Here is a tiny trained network, its code and every weight. The questions are about switching its units off for an input and a class, where a switched-off unit gives its printed mean instead of its output.

import numpy as np


def w(rows, s, z=0):
    codes = np.array(rows[::2]) - 128.0
    scale = np.full(codes.shape[1], s)
    scale[-1] = z or s
    return codes * scale


def norm(h):
    return h / np.sqrt((h * h).mean(-1, keepdims=True) + 1e-5)


def f(y):
    return y / 2 * (1 + np.tanh(0.7978845608 * (y + 0.044715 * y**3)))


def log_softmax(a):
    a = a - a.max(-1, keepdims=True)
    return a - np.log(np.exp(a).sum(-1, keepdims=True))


def net(x, mask):
    res = np.array(x, float).reshape(1, 4) / 4 @ E
    u = 0
    for l in range(4):
        y = f(norm(res) @ A[l][:, :-1].T + A[l][:, -1])
        res = res + np.where(mask[u : u + 3], y, B[l][:, -1]) @ B[l][:, :-1]
        u += 3
    return log_softmax(norm(res)[-1] @ U[:, :-1].T + U[:, -1])


A, B = {}, {}
E = w([
[127,121,125,124,133,133,132],'x0',
[50,53,251,96,31,125,253],'x1',
[122,41,61,157,90,48,70],'x2',
[249,96,161,130,134,86,116],'x3',
],0.0028)
A[0] = w([
[116,121,253,62,100,130,144,2],'L0N1',
[67,90,144,82,85,54,134,109],'L0N2',
[164,104,59,181,120,122,92,78],'L0N3',
],0.0051,0.0023)
B[0] = w([
[149,149,70,35,73,2,150,248],'L0N1',
[69,146,119,234,170,179,157,237],'L0N2',
[102,104,170,59,151,78,68,219],'L0N3',
],0.0062,0.0018)
A[1] = w([
[178,18,150,152,58,103,172,170],'L1N1',
[107,143,85,150,112,86,141,2],'L1N2',
[254,142,42,130,125,116,75,134],'L1N3',
],0.0061,0.00097)
B[1] = w([
[183,250,46,222,254,117,21,223],'L1N1',
[192,60,137,57,86,98,177,139],'L1N2',
[71,80,214,151,84,154,226,254],'L1N3',
],0.0049,0.0033)
A[2] = w([
[255,117,176,119,154,109,92,175],'L2N1',
[81,79,137,75,106,171,115,133],'L2N2',
[83,121,95,111,125,87,115,250],'L2N3',
],0.006,0.00022)
B[2] = w([
[101,69,191,76,137,91,199,250],'L2N1',
[178,225,4,104,138,102,119,195],'L2N2',
[87,60,182,69,54,107,112,219],'L2N3',
],0.0039,0.0017)
A[3] = w([
[69,158,1,159,44,24,50,82],'L3N1',
[147,138,221,93,49,173,187,203],'L3N2',
[85,254,46,155,177,171,80,253],'L3N3',
],0.0036,0.0011)
B[3] = w([
[169,117,150,114,111,254,107,254],'L3N1',
[161,122,77,147,184,210,59,192],'L3N2',
[200,131,101,133,133,60,66,252],'L3N3',
],0.0059,0.0023)
U = w([
[212,221,58,181,204,90,39,250],'0',
[174,109,201,127,214,242,171,90],'1',
[101,77,91,68,70,184,24,149],'2',
[83,35,211,121,162,3,96,69],'3',
[65,202,77,43,59,168,191,104],'4',
[206,181,146,82,138,7,202,117],'5',
[47,84,99,254,79,160,151,81],'6',
],0.012,0.0022)

Each question gives the input, the list of numbers given to net, and the class t.
The units are the neurons (one row each of A and B). Each row of codes is followed by its name. A weight is (code - 128) times the scale printed after its matrix; where a second scale follows, it is the last column's (A, B and U).
mask holds one flag per neuron, layer by layer. A switched-off neuron (its flag False) gives its mean, the last column of its row in B, instead of its output. The means were averaged over made-up inputs and are rounded, as every weight is.
A unit's drop is (log p(t) with every unit on - log p(t) with that unit switched off) / (log p(t) with every unit on - log p(t) with every unit switched off).
The circuit of an input: a set's keep is (log p(t) with only the set's units on - log p(t) with every unit switched off) / (log p(t) with every unit on - log p(t) with every unit switched off). Starting from all 12 units, units are removed one at a time, each time the one whose removal leaves the highest keep (on an exact tie, the one counted first), for as long as the keep stays at least 0.8.
circuit, biggest first: the units of the circuit, biggest drop first
k most important neurons: the k neurons with the biggest drops, biggest first
top k neurons in layer l: the k neurons of layer l with the biggest drops, biggest first
drop when u is switched off: that unit's drop, to one decimal
input [3,-3,-1,4], class 1: circuit, biggest first	(L1N3)
input [-1,5,8,0], class 6: 2 most important neurons	(L0N2; L2N2)
input [4,-1,0,-8], class 0: 2 most important neurons	(L0N1; L3N3)
input [7,0,-8,-4], class 0: circuit, biggest first	(L1N3; L3N3)
input [7,5,-8,-1], class 4: circuit, biggest first	(L0N1; L3N3)
input [-4,0,3,6], class 3: 2 most important neurons	(L2N1; L0N3)
input [7,2,1,0], class 6: top 2 neurons in layer 0	(L0N2; L0N3)
input [5,0,-1,2], class 1: 4 most important neurons	(L1N3; L3N3; L2N2; L0N3)
input [6,-8,6,2], class 3: 2 most important neurons	(L0N3; L1N3)
input [8,2,-7,1], class 5: 2 most important neurons	(L0N1; L3N1)
input [-5,0,-1,6], class 1: top 2 neurons in layer 3	(L3N3; L3N2)
input [5,-4,8,-2], class 2: 2 most important neurons	(L3N1; L0N3)
input [6,5,3,1], class 0: 2 most important neurons	(L1N1; L1N3)
input [-6,-8,2,-7], class 2: 3 most important neurons	(L1N1; L0N2; L2N3)
input [-5,-3,-8,-8], class 0: circuit, biggest first	(L3N3)
input [1,-1,-2,-5], class 0: 2 most important neurons	(L0N1; L3N3)
input [-2,1,-3,0], class 4: 2 most important neurons	(L0N1; L3N3)
input [1,-8,2,-4], class 2: top 2 neurons in layer 1	(L1N1; L1N3)
input [-4,2,7,-2], class 6: 2 most important neurons	(L0N2; L0N1)
input [-8,-2,-8,-2], class 0: circuit, biggest first	(L3N3)
input [-3,5,7,0], class 6: top 2 neurons in layer 3	(L3N2; L3N1)
input [-8,8,3,-2], class 6: top 2 neurons in layer 0	(L0N2; L0N3)
input [8,6,-7,2], class 5: drop when L3N1 is switched off	0.2
